Here is a tiny trained network, its code and every weight. The questions are about switching its units off for an input and a target symbol, where a switched-off unit gives its printed mean instead of its output.

import numpy as np


def w(rows, s, z=0):
    codes = np.array(rows[::2]) - 128.0
    scale = np.full(codes.shape[1], s)
    scale[-1] = z or s
    return codes * scale


def f(y):
    return y / 2 * (1 + np.tanh(0.7978845608 * (y + 0.044715 * y**3)))


def softmax(a):
    e = np.exp(a - a.max(-1, keepdims=True))
    return e / e.sum(-1, keepdims=True)


def log_softmax(a):
    a = a - a.max(-1, keepdims=True)
    return a - np.log(np.exp(a).sum(-1, keepdims=True))


def net(x, mask):
    ids = ['ΘΣΩαηλψ'.index(c) for c in x.split()]
    T = len(ids)
    res = E[ids] + P[:T]
    u = 0
    for l in range(2):
        r = res
        for j in range(2):
            rows = slice(2 * j, 2 * j + 2)
            q, k, v = (r @ M[l][rows].T for M in (Q, K, V))
            z = softmax(np.where(np.tri(T) > 0, q @ k.T / 2**0.5, -1e9)) @ v
            o = O[l][rows]
            res = res + np.where(mask[u + j], z, o[:, -1]) @ o[:, :-1]
        u += 2
        y = f(res @ A[l][:, :-1].T + A[l][:, -1])
        res = res + np.where(mask[u : u + 8], y, B[l][:, -1]) @ B[l][:, :-1]
        u += 8
    return log_softmax(res[-1] @ U[:, :-1].T + U[:, -1])


Q, K, V, O, A, B = {}, {}, {}, {}, {}, {}
E = w([
[27,183,111,167],'Θ',
[73,97,136,50],'Σ',
[58,201,73,192],'Ω',
[62,236,145,171],'α',
[19,187,176,150],'η',
[225,247,112,138],'λ',
[209,215,197,37],'ψ',
],0.011)
P = w([
[125,155,158,157],'0',
[124,139,132,68],'1',
[100,3,150,171],'2',
[98,161,116,166],'3',
[97,155,121,51],'4',
[130,17,160,163],'5',
[72,163,111,144],'6',
[77,165,108,33],'7',
[135,31,184,165],'8',
[58,186,106,140],'9',
[61,180,103,9],'10',
[140,38,196,168],'11',
[47,187,115,117],'12',
],0.016)
Q[0] = w([
[246,87,115,201],'0.h0',
[126,136,81,115],'0.h0',
[170,141,183,164],'0.h1',
[214,20,113,129],'0.h1',
],0.011)
K[0] = w([
[215,113,67,177],'0.h0',
[221,189,116,59],'0.h0',
[235,5,169,59],'0.h1',
[209,76,186,254],'0.h1',
],0.0076)
V[0] = w([
[30,114,220,165],'0.h0',
[75,108,25,48],'0.h0',
[34,107,236,3],'0.h1',
[183,39,123,37],'0.h1',
],0.0068)
O[0] = w([
[99,92,89,122,198],'0.h0',
[122,190,90,186,165],'0.h0',
[31,112,132,112,254],'0.h1',
[120,7,48,54,88],'0.h1',
],0.011,0.0086)
A[0] = w([
[102,118,132,215,217],'0.n0',
[109,66,77,122,254],'0.n1',
[175,177,108,52,84],'0.n2',
[124,148,180,98,79],'0.n3',
[157,79,156,187,188],'0.n4',
[11,105,153,57,134],'0.n5',
[175,196,117,106,46],'0.n6',
[139,125,146,200,175],'0.n7',
],0.011,0.0047)
B[0] = w([
[197,56,160,3,173],'0.n0',
[211,126,182,189,157],'0.n1',
[90,23,64,109,133],'0.n2',
[162,153,206,105,136],'0.n3',
[189,106,94,30,139],'0.n4',
[225,186,110,109,250],'0.n5',
[169,78,35,140,132],'0.n6',
[202,96,152,130,138],'0.n7',
],0.0069,0.023)
Q[1] = w([
[59,195,87,204],'1.h0',
[161,207,107,84],'1.h0',
[143,224,160,83],'1.h1',
[156,8,130,119],'1.h1',
],0.015)
K[1] = w([
[79,107,6,92],'1.h0',
[57,177,116,214],'1.h0',
[104,202,64,86],'1.h1',
[154,100,237,169],'1.h1',
],0.012)
V[1] = w([
[12,145,138,127],'1.h0',
[119,191,127,161],'1.h0',
[134,201,217,142],'1.h1',
[99,85,165,58],'1.h1',
],0.011)
O[1] = w([
[113,59,207,96,106],'1.h0',
[101,129,131,184,195],'1.h0',
[88,46,51,181,254],'1.h1',
[3,175,122,53,136],'1.h1',
],0.011,0.013)
A[1] = w([
[54,92,105,166,41],'1.n0',
[247,125,66,101,6],'1.n1',
[176,8,165,51,214],'1.n2',
[7,132,71,157,63],'1.n3',
[157,127,174,47,254],'1.n4',
[139,53,216,255,183],'1.n5',
[191,104,133,95,108],'1.n6',
[164,135,57,172,94],'1.n7',
],0.0084,0.006)
B[1] = w([
[188,139,114,48,201],'1.n0',
[36,132,175,75,186],'1.n1',
[63,179,221,166,181],'1.n2',
[170,133,161,22,254],'1.n3',
[247,90,107,160,187],'1.n4',
[82,2,210,109,216],'1.n5',
[172,109,80,93,138],'1.n6',
[154,141,162,148,216],'1.n7',
],0.01,0.0078)
U = w([
[198,25,104,104,2],'Θ',
[185,157,232,132,144],'Σ',
[71,151,233,190,200],'Ω',
[79,120,185,85,135],'α',
[34,197,179,59,134],'η',
[136,74,2,176,222],'λ',
[178,99,100,29,84],'ψ',
],0.0079,0.007)

Each question gives the input, a string of symbols that net reads in full, and the target symbol t.
The units are the heads (2 rows each of Q, K, V and O) and the neurons (one row each of A and B). Each row of codes is followed by its name. A weight is (code - 128) times the scale printed after its matrix; where a second scale follows, it is the last column's (O, A, B and U).
mask holds one flag per unit, layer by layer, with each layer's heads first. A switched-off unit (its flag False) gives its mean, the last column of its rows in O or B, instead of its output. The means were averaged over made-up inputs and are rounded, as every weight is.
A unit's drop is (log p(t) with every unit on - log p(t) with that unit switched off) / (log p(t) with every unit on - log p(t) with every unit switched off).
The circuit of an input: a set's keep is (log p(t) with only the set's units on - log p(t) with every unit switched off) / (log p(t) with every unit on - log p(t) with every unit switched off). Starting from the 12 units with the biggest drops (on a tie, the unit counted first), units are removed one at a time, each time the one whose removal leaves the highest keep (on an exact tie, the one counted first), for as long as the keep stays at least 0.8.
units of the circuit, in order: the units of the circuit, biggest drop first
unit that matters most: the unit with the biggest drop
k most important neurons: the k neurons with the biggest drops, biggest first
k most important neurons of layer l: the k neurons of layer l with the biggest drops, biggest first
input λ λ λ Ω, target Σ: units of the circuit, in order	[1.h1 0.h1 0.n2]
input Σ Ω λ Σ λ, target λ: unit that matters most	0.n5
input Ω ψ α η α α λ, target Θ: 2 most important neurons	[0.n0 1.n5]
input α Σ ψ α α Θ, target Θ: 2 most important neurons	[0.n3 0.n7]
input η Ω α, target α: 3 most important neurons	[1.n2 0.n5 0.n1]
input Σ ψ Ω λ, target η: units of the circuit, in order	[1.h1 0.n5 0.n2]
input Θ Θ λ Σ α α λ η α η α η α, target Θ: 2 most important neurons	[0.n5 0.n0]
input λ η Σ η ψ Θ, target η: 3 most important neurons	[0.n6 1.n1 0.n1]
input α ψ Ω Θ Ω Θ Θ Ω Ω α, target Ω: units of the circuit, in order	[1.h1 1.h0 0.h1 1.n5]
input Σ ψ ψ Σ Σ Ω ψ, target λ: 3 most important neurons of layer 1	[1.n3 1.n2 1.n5]
input λ Θ ψ λ η η α Σ Σ, target η: 4 most important neurons	[0.n6 1.n1 0.n3 0.n7]
input Ω λ η η Ω Θ Σ λ α η Ω α, target λ: units of the circuit, in order	[1.h0 0.h1]
input α α α λ Σ Ω, target Θ: 2 most important neurons	[0.n3 0.n5]
input α η Σ α Σ η Ω Ω Ω Ω Σ ψ, target Θ: units of the circuit, in order	[1.h1 0.h1]
input Σ ψ Ω Σ, target η: 3 most important neurons	[0.n2 0.n1 0.n4]
input Θ Σ η Σ η Σ, target Ω: units of the circuit, in order	[1.n2]
input λ Ω Σ ψ α Θ η Σ ψ λ α λ, target η: 4 most important neurons	[0.n6 1.n1 0.n7 0.n3]
input Σ ψ Σ α Ω Ω α Σ Ω η Ω Ω, target ψ: units of the circuit, in order	[1.h0 0.n1 1.h1 0.n0]
input η η Σ Θ, target ψ: 3 most important neurons	[0.n5 1.n3 0.n0]
input η Ω η α Σ η, target α: 2 most important neurons	[1.n2 0.n1]
input Ω Ω Ω Ω Ω ψ α Θ Θ, target λ: units of the circuit, in order	[1.h0]
input λ ψ η Ω λ α α ψ λ Σ ψ α, target η: 2 most important neurons	[0.n6 1.n1]
input Σ α Ω α ψ η, target ψ: 3 most important neurons of layer 0	[0.n1 0.n0 0.n4]
input Σ ψ Σ α ψ ψ Θ, target η: units of the circuit, in order	[1.h1 0.h1]
input Θ Θ ψ Σ α ψ λ Σ λ, target Ω: 2 most important neurons	[1.n2 0.n5]
input ψ Σ Θ α Θ Ω, target Σ: 4 most important neurons of layer 0	[0.n1 0.n3 0.n5 0.n0]
